Here is a tiny trained network, its code and every weight. The questions are about switching its units off for an input and a class, where a switched-off unit gives its printed mean instead of its output.

import numpy as np


def w(rows, s, z=0):
    codes = np.array(rows[::2]) - 128.0
    scale = np.full(codes.shape[1], s)
    scale[-1] = z or s
    return codes * scale


def f(y):
    return y / 2 * (1 + np.tanh(0.7978845608 * (y + 0.044715 * y**3)))


def log_softmax(a):
    a = a - a.max(-1, keepdims=True)
    return a - np.log(np.exp(a).sum(-1, keepdims=True))


def net(x, mask):
    res = np.array(x, float).reshape(1, 8) / 4 @ E
    y = f(res @ A[0][:, :-1].T + A[0][:, -1])
    res = res + np.where(mask, y, B[0][:, -1]) @ B[0][:, :-1]
    return log_softmax(res[-1] @ U[:, :-1].T + U[:, -1])


A, B = {}, {}
E = w([
[128,127,129,130,127,128,125],'x0',
[232,160,187,169,117,141,196],'x1',
[199,126,172,12,101,102,32],'x2',
[73,91,231,69,66,170,189],'x3',
[128,128,128,131,125,130,125],'x4',
[89,254,146,98,143,159,126],'x5',
[129,127,130,128,132,129,127],'x6',
[128,127,134,142,128,137,114],'x7',
],0.0099)
A[0] = w([
[115,219,120,102,133,213,117,66],'n1',
[158,137,87,152,167,111,106,92],'n2',
[115,126,112,159,152,185,155,37],'n3',
[162,145,55,109,92,98,152,43],'n4',
[155,155,110,164,169,103,110,105],'n5',
[147,145,90,150,167,99,124,64],'n6',
[139,148,93,151,173,72,107,144],'n7',
[179,107,177,88,119,61,92,100],'n8',
[133,1,111,137,148,76,127,58],'n9',
[169,69,137,145,128,86,154,63],'n10',
[98,61,136,187,166,98,171,102],'n11',
[74,230,137,108,133,133,101,104],'n12',
[124,95,159,108,128,209,136,83],'n13',
[84,134,109,165,112,123,164,168],'n14',
[21,92,59,67,150,127,79,2],'n15',
[115,109,169,114,113,155,153,123],'n16',
[63,115,124,178,153,121,147,137],'n17',
[58,105,112,111,152,111,85,32],'n18',
[184,142,161,102,107,96,103,159],'n19',
[88,160,108,161,139,155,184,138],'n20',
[201,154,138,150,99,155,169,14],'n21',
[152,141,138,133,128,104,156,12],'n22',
[101,199,153,127,150,141,122,92],'n23',
[103,86,166,93,82,142,186,112],'n24',
[171,38,123,142,99,127,111,95],'n25',
[101,119,188,121,108,175,150,102],'n26',
[109,121,132,177,161,134,183,121],'n27',
[222,168,174,153,146,147,171,28],'n28',
[96,149,135,187,165,150,184,89],'n29',
[145,132,166,71,103,118,57,157],'n30',
[185,126,162,137,131,141,181,52],'n31',
[103,184,151,115,176,156,130,39],'n32',
[69,100,107,179,132,146,192,113],'n33',
[107,101,194,115,105,195,154,67],'n34',
[109,123,122,145,139,143,144,135],'n35',
[60,92,183,107,124,97,139,91],'n36',
[157,132,159,58,122,109,71,121],'n37',
[149,34,108,145,106,123,161,20],'n38',
[215,151,74,137,244,93,87,79],'n39',
[126,225,126,105,147,127,166,84],'n40',
[186,174,48,148,179,118,113,109],'n41',
[162,137,138,133,99,138,143,51],'n42',
[99,136,156,86,78,173,166,70],'n43',
],0.012,0.0033)
B[0] = w([
[169,78,222,86,156,62,143,200],'n1',
[78,145,150,164,73,110,99,184],'n2',
[167,161,117,101,138,122,122,162],'n3',
[102,138,129,139,125,116,124,145],'n4',
[80,135,125,150,79,119,99,181],'n5',
[103,150,135,174,92,127,88,173],'n6',
[89,124,152,177,80,128,93,196],'n7',
[171,181,77,81,155,108,125,198],'n8',
[146,45,230,95,165,78,164,208],'n9',
[107,66,170,99,166,107,149,174],'n10',
[158,132,122,87,161,102,118,198],'n11',
[157,57,255,86,156,111,163,213],'n12',
[100,160,145,149,90,109,111,161],'n13',
[181,180,78,105,163,125,89,187],'n14',
[125,80,71,154,131,239,239,228],'n15',
[95,136,131,159,84,120,100,169],'n16',
[164,154,80,90,142,125,114,195],'n17',
[108,48,45,156,139,230,219,179],'n18',
[179,162,62,106,148,141,110,190],'n19',
[131,169,84,100,199,103,112,203],'n20',
[159,63,96,188,126,224,228,180],'n21',
[131,102,125,145,138,153,118,133],'n22',
[147,68,212,108,149,83,173,179],'n23',
[50,176,129,192,65,115,53,198],'n24',
[140,103,205,105,183,77,160,191],'n25',
[90,115,122,174,78,111,77,184],'n26',
[182,182,83,91,155,127,95,194],'n27',
[132,52,52,179,127,241,188,207],'n28',
[192,176,98,104,146,121,97,206],'n29',
[191,193,21,86,178,109,110,210],'n30',
[114,84,100,164,121,174,157,180],'n31',
[150,75,199,90,128,99,131,167],'n32',
[174,184,88,100,144,117,92,216],'n33',
[76,153,130,179,91,108,85,192],'n34',
[151,134,112,105,124,136,96,150],'n35',
[107,135,118,206,62,137,120,174],'n36',
[157,184,55,87,174,119,68,207],'n37',
[150,104,202,107,136,75,150,185],'n38',
[63,156,132,165,69,117,122,246],'n39',
[122,58,192,100,146,97,151,193],'n40',
[59,132,138,181,85,103,90,228],'n41',
[128,131,102,150,130,142,158,142],'n42',
[73,126,109,140,98,103,106,185],'n43',
],0.0081,0.012)
U = w([
[166,192,89,107,154,122,105,73],'0',
[64,155,133,154,53,115,103,46],'1',
[141,90,190,112,154,93,151,166],'2',
[124,101,95,144,120,249,179,249],'3',
],0.018,0.0018)

Each question gives the input, the list of numbers given to net, and the class t.
The units are the neurons (one row each of A and B). Each row of codes is followed by its name. A weight is (code - 128) times the scale printed after its matrix; where a second scale follows, it is the last column's (A, B and U).
mask holds one flag per neuron, in row order. A switched-off neuron (its flag False) gives its mean, the last column of its row in B, instead of its output. The means were averaged over made-up inputs and are rounded, as every weight is.
A unit's drop is (log p(t) with every unit on - log p(t) with that unit switched off) / (log p(t) with every unit on - log p(t) with every unit switched off).
The circuit of an input: a set's keep is (log p(t) with only the set's units on - log p(t) with every unit switched off) / (log p(t) with every unit on - log p(t) with every unit switched off). Starting from the 12 units with the biggest drops (on a tie, the unit counted first), units are removed one at a time, each time the one whose removal leaves the highest keep (on an exact tie, the one counted first), for as long as the keep stays at least 0.8.
circuit, biggest first: the units of the circuit, biggest drop first
top k neurons: the k neurons with the biggest drops, biggest first
drop when u is switched off: that unit's drop, to one decimal
input [4,0,2,2,-5,0,1,1], class 0: top 3 neurons : [n39; n41; n7]
input [7,-8,4,-8,-2,5,4,6], class 1: top 2 neurons : [n39; n41]
input [8,7,0,7,7,1,5,-7], class 1: circuit, biggest first : [n24]
input [-1,7,-5,-1,0,8,-4,-1], class 2: top 2 neurons : [n1; n40]
input [4,-7,-7,-1,-4,8,0,-7], class 2: top 2 neurons : [n12; n1]
input [0,-8,1,-3,7,-7,-4,-4], class 3: top 2 neurons : [n15; n18]
input [-6,2,-7,-4,-6,8,3,-5], class 2: top 2 neurons : [n40; n12]
input [0,7,0,-1,-6,6,5,3], class 3: top 2 neurons : [n28; n21]
input [7,6,-1,-3,6,-5,5,-2], class 3: top 4 neurons : [n28; n21; n1; n12]
input [8,-6,-2,0,-7,6,-1,0], class 2: top 2 neurons : [n12; n1]
input [-5,6,0,-7,-4,8,3,-6], class 2: top 4 neurons : [n1; n40; n12; n23]
input [8,8,-3,0,-5,6,7,-1], class 3: top 2 neurons : [n28; n21]
input [-2,0,5,-6,-3,6,-1,-4], class 1: top 3 neurons : [n39; n41; n9]
input [3,-8,2,5,6,2,-4,5], class 3: circuit, biggest first : [n15]
input [2,4,-3,-4,-2,-5,1,-8], class 2: top 2 neurons : [n9; n24]
input [-2,-7,-4,6,-2,0,3,1], class 3: top 2 neurons : [n15; n18]
input [6,8,5,1,-8,-6,7,-5], class 3: top 2 neurons : [n28; n21]
input [1,-3,5,4,3,7,-6,0], class 2: drop when n12 is switched off : 0.6
input [7,2,5,-5,-5,7,-2,7], class 2: drop when n12 is switched off : 0.2
input [-6,4,0,-2,-2,3,7,4], class 3: circuit, biggest first : [n28]
input [3,-7,-8,8,-6,-6,7,-3], class 0: drop when n39 is switched off : 0.1
input [-6,-6,-6,-2,5,-6,-5,4], class 0: drop when n12 is switched off : 0.4
